Here is a tiny trained network, its code and every weight. The questions are about switching its units off for an input and a class, where a switched-off unit gives its printed mean instead of its output.

import numpy as np


def w(rows, s, z=0):
    codes = np.array(rows[::2]) - 128.0
    scale = np.full(codes.shape[1], s)
    scale[-1] = z or s
    return codes * scale


def f(y):
    return np.maximum(y, 0)


def log_softmax(a):
    a = a - a.max(-1, keepdims=True)
    return a - np.log(np.exp(a).sum(-1, keepdims=True))


def net(x, mask):
    res = np.array(x, float).reshape(1, 8) / 4 @ E
    y = f(res @ A[0][:, :-1].T + A[0][:, -1])
    res = res + np.where(mask, y, B[0][:, -1]) @ B[0][:, :-1]
    return log_softmax(res[-1] @ U[:, :-1].T + U[:, -1])


A, B = {}, {}
E = w([
[213,91,57,94,53],'x0',
[118,133,184,158,163],'x1',
[39,115,65,124,50],'x2',
[166,164,152,8,121],'x3',
[159,255,54,105,114],'x4',
[158,149,51,178,40],'x5',
[97,144,120,175,135],'x6',
[175,163,51,182,181],'x7',
],0.0097)
A[0] = w([
[146,108,129,156,84,126],'N0',
[142,118,112,155,156,46],'N1',
[110,187,142,174,139,2],'N2',
[79,148,119,105,94,66],'N3',
[120,189,67,121,139,241],'N4',
[134,118,145,145,177,100],'N5',
[166,115,105,97,188,197],'N6',
[128,205,166,157,101,120],'N7',
[177,66,162,125,36,95],'N8',
[168,151,107,162,114,160],'N9',
[97,135,89,120,120,76],'N10',
[152,191,142,163,119,89],'N11',
[139,69,118,113,107,58],'N12',
[126,106,89,163,121,101],'N13',
[105,75,181,153,253,130],'N14',
[88,158,159,65,130,154],'N15',
[157,153,181,69,169,136],'N16',
[171,120,222,143,161,124],'N17',
[109,148,86,110,111,9],'N18',
],0.016,0.0057)
B[0] = w([
[131,105,158,86,197,165],'N0',
[109,148,189,134,128,147],'N1',
[173,133,87,122,137,157],'N2',
[80,101,155,157,102,157],'N3',
[140,153,41,202,197,207],'N4',
[84,106,168,156,132,167],'N5',
[140,255,155,105,105,183],'N6',
[171,54,25,132,216,165],'N7',
[141,89,90,60,178,204],'N8',
[156,140,113,112,190,185],'N9',
[97,103,97,209,87,149],'N10',
[180,142,81,149,136,166],'N11',
[219,116,33,53,145,164],'N12',
[148,215,140,73,115,168],'N13',
[106,86,185,193,144,253],'N14',
[98,183,208,110,158,191],'N15',
[174,184,185,39,142,206],'N16',
[100,125,171,136,226,214],'N17',
[86,93,153,171,160,150],'N18',
],0.0082,0.018)
U = w([
[65,89,84,134,53,2],'0',
[141,61,99,105,130,153],'1',
[177,146,168,183,128,76],'2',
[30,148,173,154,89,52],'3',
[54,107,129,252,160,176],'4',
[188,171,68,150,158,216],'5',
[97,133,183,162,181,102],'6',
[113,155,151,64,137,56],'7',
],0.013,0.0056)

Each question gives the input, the list of numbers given to net, and the class t.
The units are the neurons (one row each of A and B). Each row of codes is followed by its name. A weight is (code - 128) times the scale printed after its matrix; where a second scale follows, it is the last column's (A, B and U).
mask holds one flag per neuron, in row order. A switched-off neuron (its flag False) gives its mean, the last column of its row in B, instead of its output. The means were averaged over made-up inputs and are rounded, as every weight is.
A unit's drop is (log p(t) with every unit on - log p(t) with that unit switched off) / (log p(t) with every unit on - log p(t) with every unit switched off).
The circuit of an input: a set's keep is (log p(t) with only the set's units on - log p(t) with every unit switched off) / (log p(t) with every unit on - log p(t) with every unit switched off). Starting from the 12 units with the biggest drops (on a tie, the unit counted first), units are removed one at a time, each time the one whose removal leaves the highest keep (on an exact tie, the one counted first), for as long as the keep stays at least 0.8.
units of the circuit, in order: the units of the circuit, biggest drop first
unit that matters most: the unit with the biggest drop
top k neurons: the k neurons with the biggest drops, biggest first
drop when u is switched off: that unit's drop, to one decimal
input [-8,-8,4,8,-1,-5,3,-7], class 3: unit that matters most => N3
input [5,2,7,-1,4,-5,8,-6], class 3: top 4 neurons => (N14 N7 N17 N15)
input [8,7,-3,-2,5,-6,3,-8], class 7: units of the circuit, in order => (N14 N4)
input [2,-1,-6,8,-5,2,6,1], class 7: units of the circuit, in order => (N16 N4)
input [6,-8,-8,5,-4,6,2,-5], class 1: top 2 neurons => (N8 N4)
input [5,6,-5,-8,-1,0,-7,3], class 6: units of the circuit, in order => (N4 N17)
input [1,4,1,3,1,1,-2,-5], class 7: units of the circuit, in order => (N14 N4)
input [7,0,7,-3,7,0,4,-5], class 4: top 2 neurons => (N18 N3)
input [3,1,1,5,-5,5,-4,-8], class 1: top 3 neurons => (N8 N6 N12)
input [5,4,8,-3,-4,2,-2,4], class 1: top 2 neurons => (N6 N4)
input [1,4,2,-7,1,5,8,-1], class 5: top 2 neurons => (N14 N13)
input [4,5,-1,-5,-8,-4,0,2], class 4: top 3 neurons => (N14 N16 N15)
input [5,5,-1,-2,-4,4,8,0], class 1: top 2 neurons => (N4 N6)
input [-7,-3,-2,-6,-4,2,-8,-2], class 4: top neuron => (N16)
input [8,-7,3,-5,-6,8,3,-2], class 1: drop when N0 is switched off => 0.1
input [-8,8,-1,-3,-2,-6,5,4], class 4: drop when N14 is switched off => 1.1
input [4,-6,-5,7,0,-1,4,-2], class 7: drop when N16 is switched off => 0.1
